Below is a small trained network, with its code and all its weights. Each question gives an input and a class and asks what happens when units are switched off, that is, made to give their printed mean instead of their output.

import numpy as np


def w(rows, s, z=0):
    codes = np.array(rows[::2]) - 128.0
    scale = np.full(codes.shape[1], s)
    scale[-1] = z or s
    return codes * scale


def f(y):
    return y / 2 * (1 + np.tanh(0.7978845608 * (y + 0.044715 * y**3)))


def log_softmax(a):
    a = a - a.max(-1, keepdims=True)
    return a - np.log(np.exp(a).sum(-1, keepdims=True))


def net(x, mask):
    res = np.array(x, float).reshape(1, 6) / 4 @ E
    y = f(res @ A[0][:, :-1].T + A[0][:, -1])
    res = res + np.where(mask, y, B[0][:, -1]) @ B[0][:, :-1]
    return log_softmax(res[-1] @ U[:, :-1].T + U[:, -1])


A, B = {}, {}
E = w([
[116,255,79],'x0',
[105,104,111],'x1',
[95,87,47],'x2',
[134,89,107],'x3',
[95,135,236],'x4',
[26,97,119],'x5',
],0.0078)
A[0] = w([
[152,56,192,213],'N1',
[33,213,150,152],'N2',
[203,227,145,128],'N3',
[28,186,120,104],'N4',
[163,99,94,133],'N5',
[254,242,183,170],'N6',
[108,101,212,202],'N7',
[121,85,229,152],'N8',
[77,158,53,175],'N9',
[124,24,75,184],'N10',
[80,169,131,112],'N11',
[124,151,196,162],'N12',
[54,26,102,88],'N13',
[123,219,86,147],'N14',
[57,202,80,117],'N15',
[36,213,58,108],'N16',
[120,81,181,253],'N17',
[145,105,197,154],'N18',
[122,114,65,169],'N19',
],0.0092,0.0057)
B[0] = w([
[29,140,135,235],'N1',
[121,187,166,208],'N2',
[187,230,22,202],'N3',
[120,155,183,180],'N4',
[144,88,118,155],'N5',
[130,232,43,254],'N6',
[25,146,115,215],'N7',
[71,146,141,206],'N8',
[144,35,206,214],'N9',
[77,28,32,253],'N10',
[143,195,194,145],'N11',
[70,156,72,172],'N12',
[119,152,36,218],'N13',
[230,140,156,205],'N14',
[172,127,254,194],'N15',
[154,112,227,216],'N16',
[21,131,103,241],'N17',
[50,186,180,173],'N18',
[165,34,152,191],'N19',
],0.0067,0.0063)
U = w([
[55,166,141,99],'0',
[130,72,72,102],'1',
[153,147,247,125],'2',
[87,127,97,19],'3',
[193,200,89,115],'4',
[214,99,137,50],'5',
[113,159,105,240],'6',
[94,125,95,255],'7',
],0.011,0.0062)

Each question gives the input, the list of numbers given to net, and the class t.
The units are the neurons (one row each of A and B). Each row of codes is followed by its name. A weight is (code - 128) times the scale printed after its matrix; where a second scale follows, it is the last column's (A, B and U).
mask holds one flag per neuron, in row order. A switched-off neuron (its flag False) gives its mean, the last column of its row in B, instead of its output. The means were averaged over made-up inputs and are rounded, as every weight is.
A unit's drop is (log p(t) with every unit on - log p(t) with that unit switched off) / (log p(t) with every unit on - log p(t) with every unit switched off).
The circuit of an input: a set's keep is (log p(t) with only the set's units on - log p(t) with every unit switched off) / (log p(t) with every unit on - log p(t) with every unit switched off). Starting from the 12 units with the biggest drops (on a tie, the unit counted first), units are removed one at a time, each time the one whose removal leaves the highest keep (on an exact tie, the one counted first), for as long as the keep stays at least 0.8.
circuit, biggest first: the units of the circuit, biggest drop first
most important unit: the unit with the biggest drop
k most important neurons: the k neurons with the biggest drops, biggest first
drop when u is switched off: that unit's drop, to one decimal
input [-6,-1,8,-3,6,-5], class 0: circuit, biggest first	N1; N18; N17
input [8,-1,7,-5,-7,-5], class 5: most important unit	N9
input [-6,3,4,-2,-1,6], class 1: circuit, biggest first	N10; N2
input [-1,-4,5,1,-5,-6], class 5: 2 most important neurons	N17; N7
input [3,-5,-4,4,0,5], class 2: 2 most important neurons	N10; N13
input [-5,2,-8,8,-3,-3], class 0: 2 most important neurons	N1; N18
input [1,1,-5,5,-6,2], class 1: drop when N10 is switched off	-0.1
input [-2,-2,-7,7,4,-8], class 0: drop when N1 is switched off	0.2
input [2,0,7,-1,-2,0], class 5: drop when N17 is switched off	0.1
input [3,-7,-1,-5,7,-6], class 4: 2 most important neurons	N3; N6
